Below are the code and all the weights of a small trained network. Each question names an input and a target symbol and asks about switching units off, where a switched-off unit gives its printed mean instead of its output.

import numpy as np


def w(rows, s, z=0):
    codes = np.array(rows[::2]) - 128.0
    scale = np.full(codes.shape[1], s)
    scale[-1] = z or s
    return codes * scale


def f(y):
    return np.maximum(y, 0)


def softmax(a):
    e = np.exp(a - a.max(-1, keepdims=True))
    return e / e.sum(-1, keepdims=True)


def log_softmax(a):
    a = a - a.max(-1, keepdims=True)
    return a - np.log(np.exp(a).sum(-1, keepdims=True))


def net(x, mask):
    ids = ['ΓΔΞΠΦΩαθτ'.index(c) for c in x.split()]
    T = len(ids)
    res = E[ids] + P[:T]
    u = 0
    for l in range(2):
        r = res
        for j in range(2):
            rows = slice(4 * j, 4 * j + 4)
            q, k, v = (r @ M[l][rows].T for M in (Q, K, V))
            z = softmax(np.where(np.tri(T) > 0, q @ k.T / 4**0.5, -1e9)) @ v
            o = O[l][rows]
            res = res + np.where(mask[u + j], z, o[:, -1]) @ o[:, :-1]
        u += 2
        y = f(res @ A[l][:, :-1].T + A[l][:, -1])
        res = res + np.where(mask[u : u + 8], y, B[l][:, -1]) @ B[l][:, :-1]
        u += 8
    return log_softmax(res[-1] @ U[:, :-1].T + U[:, -1])


Q, K, V, O, A, B = {}, {}, {}, {}, {}, {}
E = w([
[106,112,24,82,117,188,248,72,199,62,151,83],'Γ',
[169,172,148,110,126,217,152,139,195,163,75,105],'Δ',
[39,117,143,188,83,125,92,143,194,175,110,127],'Ξ',
[201,164,100,121,129,172,76,170,96,100,156,149],'Π',
[132,182,113,187,142,107,146,141,136,94,49,115],'Φ',
[147,166,234,80,102,97,190,144,114,85,112,73],'Ω',
[105,229,87,111,68,102,98,128,150,170,126,142],'α',
[121,125,40,50,75,154,92,99,105,188,68,147],'θ',
[127,33,144,119,61,222,65,80,137,102,155,154],'τ',
],0.017)
P = w([
[80,125,169,78,158,138,128,173,43,138,146,99],'0',
[161,64,136,137,57,123,169,204,113,108,115,151],'1',
[155,122,175,153,113,130,171,120,33,173,137,106],'2',
[78,168,136,93,183,152,110,125,186,20,113,145],'3',
[210,89,76,168,11,130,137,131,208,50,113,148],'4',
[143,182,232,107,246,124,162,69,84,192,137,113],'5',
[96,197,142,115,189,134,72,34,207,1,88,140],'6',
[215,116,136,191,84,150,123,51,116,134,72,52],'7',
],0.0083)
Q[0] = w([
[93,177,179,160,37,203,170,44,161,112,67,10],'0.h0',
[121,132,76,151,193,118,162,165,52,176,136,116],'0.h0',
[165,129,78,127,99,96,130,175,43,84,106,121],'0.h0',
[179,188,44,112,183,157,123,174,97,97,109,159],'0.h0',
[155,125,74,111,126,118,165,108,57,105,187,135],'0.h1',
[69,92,241,123,63,123,61,189,183,232,152,150],'0.h1',
[119,180,133,175,116,97,125,101,78,199,142,176],'0.h1',
[153,158,254,95,131,173,68,160,131,202,217,101],'0.h1',
],0.0069)
K[0] = w([
[149,119,64,130,196,125,202,2,165,135,160,88],'0.h0',
[124,162,155,122,177,102,77,154,112,177,126,132],'0.h0',
[206,139,156,134,73,89,83,136,61,153,69,189],'0.h0',
[247,151,144,128,177,111,106,172,119,79,120,192],'0.h0',
[125,139,137,49,126,201,152,171,129,152,142,103],'0.h1',
[108,130,212,167,128,86,43,95,150,181,52,161],'0.h1',
[120,182,131,137,135,130,87,117,152,117,154,91],'0.h1',
[129,167,176,99,126,146,81,106,129,96,130,199],'0.h1',
],0.0081)
V[0] = w([
[108,85,13,140,173,128,221,120,73,118,179,39],'0.h0',
[180,124,113,96,132,85,145,122,159,72,188,117],'0.h0',
[179,133,34,69,211,92,188,177,72,82,122,97],'0.h0',
[88,51,69,60,182,103,106,210,83,151,56,73],'0.h0',
[191,93,154,46,117,98,54,145,79,174,80,108],'0.h1',
[130,117,104,156,151,148,193,99,60,201,227,23],'0.h1',
[125,141,64,110,178,138,155,3,143,76,202,77],'0.h1',
[156,102,73,118,129,138,121,142,22,135,80,83],'0.h1',
],0.0044)
O[0] = w([
[149,130,94,159,151,125,159,123,180,181,192,31,249],'0.h0',
[148,92,81,107,120,105,119,152,177,132,152,105,173],'0.h0',
[131,114,110,164,138,125,90,57,123,156,156,73,210],'0.h0',
[136,188,63,188,133,161,152,107,174,129,125,145,18],'0.h0',
[90,170,144,120,93,134,142,95,132,55,139,131,25],'0.h1',
[140,134,166,130,150,140,124,169,175,94,112,222,44],'0.h1',
[135,2,188,135,145,43,149,123,149,111,96,194,126],'0.h1',
[140,160,119,145,149,166,147,90,137,125,163,172,105],'0.h1',
],0.0072,0.0015)
A[0] = w([
[84,121,100,201,127,49,158,152,141,144,198,94,2],'0.n0',
[144,203,116,97,108,83,94,129,145,157,166,156,79],'0.n1',
[137,219,142,86,79,66,158,118,171,138,192,105,42],'0.n2',
[171,109,130,116,75,98,97,126,145,70,63,133,178],'0.n3',
[118,112,175,166,97,201,97,19,21,106,64,205,152],'0.n4',
[86,65,172,203,166,24,153,183,120,140,38,128,125],'0.n5',
[48,190,135,82,179,171,104,139,136,33,112,148,107],'0.n6',
[172,192,153,121,153,90,87,138,108,135,79,253,145],'0.n7',
],0.0061,0.0029)
B[0] = w([
[138,64,202,119,200,103,80,231,163,208,96,160,169],'0.n0',
[78,68,71,156,127,57,190,124,56,84,215,125,186],'0.n1',
[167,100,81,165,165,111,171,140,76,48,144,70,202],'0.n2',
[140,142,2,168,38,195,116,130,139,134,96,67,234],'0.n3',
[163,245,168,83,186,96,154,197,152,212,171,103,253],'0.n4',
[192,228,77,172,147,152,133,26,171,186,223,130,188],'0.n5',
[117,138,48,94,215,60,70,53,158,63,60,149,229],'0.n6',
[155,100,143,141,153,98,74,79,70,183,162,69,217],'0.n7',
],0.0062,0.0041)
Q[1] = w([
[123,79,52,112,115,136,42,34,228,32,113,74],'1.h0',
[143,119,151,171,2,154,196,198,153,132,141,139],'1.h0',
[28,126,196,97,212,115,126,105,158,67,131,208],'1.h0',
[187,197,129,113,147,103,103,59,101,232,169,36],'1.h0',
[124,133,148,76,234,95,52,70,154,85,90,149],'1.h1',
[57,119,175,132,156,99,129,82,54,144,170,171],'1.h1',
[229,191,182,96,163,123,131,168,87,230,121,77],'1.h1',
[89,100,103,187,139,110,204,91,88,163,211,161],'1.h1',
],0.0082)
K[1] = w([
[251,74,126,192,8,97,185,120,165,184,168,101],'1.h0',
[88,199,204,142,190,127,156,82,26,172,193,132],'1.h0',
[127,159,80,166,24,161,44,112,129,2,74,118],'1.h0',
[101,19,104,124,231,72,150,41,176,105,143,145],'1.h0',
[120,49,76,161,38,165,129,108,225,53,102,116],'1.h1',
[103,195,97,125,126,171,81,99,78,13,74,183],'1.h1',
[73,78,127,97,249,98,83,92,176,136,131,105],'1.h1',
[90,181,146,107,105,140,84,152,109,134,91,130],'1.h1',
],0.008)
V[1] = w([
[138,114,142,2,102,203,163,81,171,178,108,137],'1.h0',
[24,162,30,169,81,107,95,83,155,242,136,218],'1.h0',
[149,159,120,149,95,30,214,80,138,138,45,52],'1.h0',
[163,107,188,195,147,197,104,120,211,149,49,104],'1.h0',
[25,74,139,133,123,74,114,158,132,191,138,164],'1.h1',
[63,146,177,64,63,128,93,81,160,153,158,146],'1.h1',
[134,149,62,148,210,123,59,133,75,218,47,96],'1.h1',
[172,62,90,115,127,129,138,113,81,142,194,167],'1.h1',
],0.0075)
O[1] = w([
[144,145,156,132,139,52,168,152,157,159,186,254,251],'1.h0',
[217,143,95,227,144,145,119,142,183,139,102,99,73],'1.h0',
[84,102,111,183,218,184,106,186,6,161,141,203,232],'1.h0',
[112,180,146,88,104,138,149,204,148,74,168,97,175],'1.h0',
[183,107,89,135,178,102,86,150,119,131,101,106,2],'1.h1',
[165,111,73,154,106,54,116,122,132,135,127,110,77],'1.h1',
[94,144,125,161,137,187,82,112,185,51,121,162,234],'1.h1',
[192,136,135,117,166,148,147,87,65,105,173,139,77],'1.h1',
],0.0093,0.0053)
A[1] = w([
[155,184,145,136,152,175,81,158,82,124,144,115,97],'1.n0',
[203,183,150,40,134,69,138,179,151,115,236,152,73],'1.n1',
[161,68,118,162,176,172,98,69,109,194,102,79,83],'1.n2',
[164,25,175,164,159,142,103,183,100,105,216,159,5],'1.n3',
[183,155,118,167,89,156,104,81,160,93,60,16,123],'1.n4',
[71,98,165,92,74,82,117,157,109,38,95,86,111],'1.n5',
[114,155,112,114,88,141,115,71,172,187,62,194,116],'1.n6',
[2,70,168,136,167,203,117,177,52,87,116,90,110],'1.n7',
],0.006,0.0029)
B[1] = w([
[99,39,111,130,176,140,190,121,189,86,66,99,183],'1.n0',
[116,88,92,204,96,144,141,134,143,72,37,91,245],'1.n1',
[55,146,193,138,68,84,124,216,109,1,64,149,179],'1.n2',
[73,45,150,113,89,133,43,83,188,84,153,88,179],'1.n3',
[91,66,183,14,207,116,54,117,139,194,199,185,214],'1.n4',
[182,160,38,169,236,159,63,105,87,170,197,154,157],'1.n5',
[192,112,144,140,97,74,129,75,135,11,140,114,193],'1.n6',
[254,160,110,116,85,67,185,113,137,187,93,70,208],'1.n7',
],0.0066,0.011)
U = w([
[22,20,89,121,181,109,218,124,167,179,140,141,75],'Γ',
[83,161,39,167,159,244,190,122,137,184,104,13,195],'Δ',
[104,150,109,76,169,79,42,235,181,226,160,80,98],'Ξ',
[55,45,157,152,145,103,100,132,58,99,65,128,144],'Π',
[166,145,122,212,201,134,169,84,131,181,166,229,96],'Φ',
[159,107,164,134,86,7,170,139,137,78,131,12,7],'Ω',
[14,210,149,106,126,130,177,255,119,69,191,167,198],'α',
[93,107,103,56,152,99,170,141,81,247,82,218,156],'θ',
[55,130,160,114,122,180,101,10,131,137,235,62,90],'τ',
],0.0034,0.0019)

Each question gives the input, a string of symbols that net reads in full, and the target symbol t.
The units are the heads (4 rows each of Q, K, V and O) and the neurons (one row each of A and B). Each row of codes is followed by its name. A weight is (code - 128) times the scale printed after its matrix; where a second scale follows, it is the last column's (O, A, B and U).
mask holds one flag per unit, layer by layer, with each layer's heads first. A switched-off unit (its flag False) gives its mean, the last column of its rows in O or B, instead of its output. The means were averaged over made-up inputs and are rounded, as every weight is.
A unit's drop is (log p(t) with every unit on - log p(t) with that unit switched off) / (log p(t) with every unit on - log p(t) with every unit switched off).
The circuit of an input: a set's keep is (log p(t) with only the set's units on - log p(t) with every unit switched off) / (log p(t) with every unit on - log p(t) with every unit switched off). Starting from the 12 units with the biggest drops (on a tie, the unit counted first), units are removed one at a time, each time the one whose removal leaves the highest keep (on an exact tie, the one counted first), for as long as the keep stays at least 0.8.
circuit, biggest first: the units of the circuit, biggest drop first
k most important neurons: the k neurons with the biggest drops, biggest first
top k neurons in layer l: the k neurons of layer l with the biggest drops, biggest first
drop of u: that unit's drop, to one decimal
input α τ τ α, target Ω: circuit, biggest first	1.h0, 1.h1
input Δ Γ Δ Ξ Ξ Φ, target Φ: circuit, biggest first	0.n5, 0.h1
input Δ Δ Ω Δ, target α: circuit, biggest first	1.h0, 1.h1
input Φ α Π Φ Φ Π Φ, target Δ: circuit, biggest first	1.h0, 1.n7
input α τ Ξ Ξ Ω Π, target Ξ: circuit, biggest first	1.h0, 1.h1, 1.n4
input τ α θ Γ Δ Ξ, target Ξ: circuit, biggest first	0.h0, 0.n0, 1.h1
input Φ Ξ Δ, target Δ: circuit, biggest first	1.h0, 0.h1
input Δ Π Π Π Π θ, target τ: most important neuron	0.n6
input θ Π Π Δ τ, target τ: circuit, biggest first	1.h0, 1.h1
input Ξ τ θ Ω Δ τ α τ, target Ω: circuit, biggest first	0.n4, 1.h0, 1.h1, 1.n1
input Δ Π Π Ξ Ξ α θ, target Ξ: circuit, biggest first	1.h0, 1.n4, 1.h1
input Ξ Δ α Φ, target α: circuit, biggest first	1.h0, 0.n6
input Δ α Ω α Π Δ Ξ τ, target α: 2 most important neurons	0.n4, 0.n3
input Δ θ τ Δ, target Φ: 2 most important neurons	0.n6, 0.n4
input Ξ θ Δ Δ Π, target α: top neuron in layer 1	1.n7
input Π θ Φ, target τ: 2 most important neurons	0.n6, 1.n4
input Γ Π θ Δ Φ Π Π, target Π: top 2 neurons in layer 0	0.n7, 0.n5
input Ξ α Δ Δ, target Π: 2 most important neurons	0.n6, 1.n2
input τ Γ Φ θ Ξ Π, target Π: top 2 neurons in layer 1	1.n1, 1.n3
input Π α Ξ Δ Π, target Ξ: 2 most important neurons	1.n4, 0.n3
input α Π Φ τ α Π τ, target Π: 3 most important neurons	1.n2, 0.n1, 0.n6
input Ξ Π Ξ Ω Ξ Π Δ Δ, target τ: top neuron in layer 0	0.n3
input Φ Π Φ Ω τ Π Δ α, target τ: top 2 neurons in layer 0	0.n3, 0.n7
input Ξ Δ Δ τ Ξ Π, target Ω: top 2 neurons in layer 1	1.n1, 1.n4
input τ Ξ θ, target Ω: 2 most important neurons	0.n4, 1.n6
input Ω θ Φ Ξ Ω Δ Γ, target Γ: drop of 1.h1	0.1
input Δ Φ θ τ Ξ Δ Δ, target Ξ: drop of 1.n1	0.1
input Δ Φ Π Φ Δ Δ α α, target α: drop of 0.h0	0.0
input τ α Ω Ξ Ξ, target θ: drop of 1.h0	0.7
input Δ α α, target α: 2 most important neurons	0.n6, 1.n7
